Below is a small trained network, with its code and all its weights. Each question gives an input and a class and asks what happens when units are switched off, that is, made to give their printed mean instead of their output.

import numpy as np


def w(rows, s, z=0):
    codes = np.array(rows[::2]) - 128.0
    scale = np.full(codes.shape[1], s)
    scale[-1] = z or s
    return codes * scale


def norm(h):
    return h / np.sqrt((h * h).mean(-1, keepdims=True) + 1e-5)


def f(y):
    return y / 2 * (1 + np.tanh(0.7978845608 * (y + 0.044715 * y**3)))


def log_softmax(a):
    a = a - a.max(-1, keepdims=True)
    return a - np.log(np.exp(a).sum(-1, keepdims=True))


def net(x, mask):
    res = np.array(x, float).reshape(1, 4) / 4 @ E
    u = 0
    for l in range(3):
        y = f(norm(res) @ A[l][:, :-1].T + A[l][:, -1])
        res = res + np.where(mask[u : u + 3], y, B[l][:, -1]) @ B[l][:, :-1]
        u += 3
    return log_softmax(norm(res)[-1] @ U[:, :-1].T + U[:, -1])


A, B = {}, {}
E = w([
[101,105,202,202],'x0',
[115,102,30,170],'x1',
[143,48,213,84],'x2',
[254,194,146,134],'x3',
],0.0074)
A[0] = w([
[107,93,105,129,42],'L0N0',
[24,142,213,150,51],'L0N1',
[11,122,176,91,2],'L0N2',
],0.011,0.0053)
B[0] = w([
[120,186,109,74,101],'L0N0',
[9,183,195,164,253],'L0N1',
[2,136,191,82,214],'L0N2',
],0.0068,0.0023)
A[1] = w([
[121,2,165,58,114],'L1N0',
[111,54,164,188,59],'L1N1',
[111,156,197,111,7],'L1N2',
],0.0088,0.0018)
B[1] = w([
[168,16,153,20,251],'L1N0',
[212,94,204,240,174],'L1N1',
[104,142,98,254,160],'L1N2',
],0.008,0.0027)
A[2] = w([
[248,174,122,110,1],'L2N0',
[99,111,2,83,181],'L2N1',
[91,86,124,92,62],'L2N2',
],0.01,0.0031)
B[2] = w([
[122,242,155,2,251],'L2N0',
[117,135,40,197,254],'L2N1',
[39,235,116,58,144],'L2N2',
],0.0097,0.0039)
U = w([
[211,45,209,72,80],'0',
[127,161,24,159,218],'1',
[207,217,140,53,229],'2',
[89,79,91,32,131],'3',
[153,108,136,209,76],'4',
[4,92,196,123,152],'5',
[173,104,208,172,37],'6',
[122,172,180,183,4],'7',
],0.021,0.0041)

Each question gives the input, the list of numbers given to net, and the class t.
The units are the neurons (one row each of A and B). Each row of codes is followed by its name. A weight is (code - 128) times the scale printed after its matrix; where a second scale follows, it is the last column's (A, B and U).
mask holds one flag per neuron, layer by layer. A switched-off neuron (its flag False) gives its mean, the last column of its row in B, instead of its output. The means were averaged over made-up inputs and are rounded, as every weight is.
A unit's drop is (log p(t) with every unit on - log p(t) with that unit switched off) / (log p(t) with every unit on - log p(t) with every unit switched off).
The circuit of an input: a set's keep is (log p(t) with only the set's units on - log p(t) with every unit switched off) / (log p(t) with every unit on - log p(t) with every unit switched off). Starting from all 9 units, units are removed one at a time, each time the one whose removal leaves the highest keep (on an exact tie, the one counted first), for as long as the keep stays at least 0.8.
units of the circuit, in order: the units of the circuit, biggest drop first
unit that matters most: the unit with the biggest drop
k most important neurons: the k neurons with the biggest drops, biggest first
k most important neurons of layer l: the k neurons of layer l with the biggest drops, biggest first
drop of u: that unit's drop, to one decimal
input [3,0,-4,-1], class 4: unit that matters most -> L2N0
input [7,8,-1,-3], class 4: units of the circuit, in order -> L1N1, L2N0
input [8,6,-7,-4], class 4: 3 most important neurons -> L2N0, L1N1, L2N2
input [8,8,-6,-2], class 4: units of the circuit, in order -> L2N0, L1N1
input [5,5,0,5], class 2: units of the circuit, in order -> L0N1, L1N2
input [1,3,3,3], class 0: 2 most important neurons of layer 2 -> L2N2, L2N1
input [8,7,2,-2], class 4: 2 most important neurons -> L1N1, L2N0
input [-3,-1,-2,0], class 1: 2 most important neurons -> L2N1, L1N1
input [8,8,-6,-6], class 4: 2 most important neurons of layer 1 -> L1N1, L1N0
input [8,0,-6,6], class 2: 2 most important neurons -> L0N1, L2N1
input [5,2,4,-1], class 6: 2 most important neurons of layer 1 -> L1N1, L1N2
input [6,4,-6,6], class 2: 2 most important neurons of layer 2 -> L2N1, L2N0
input [-6,8,4,-3], class 1: drop of L2N1 -> 1.0
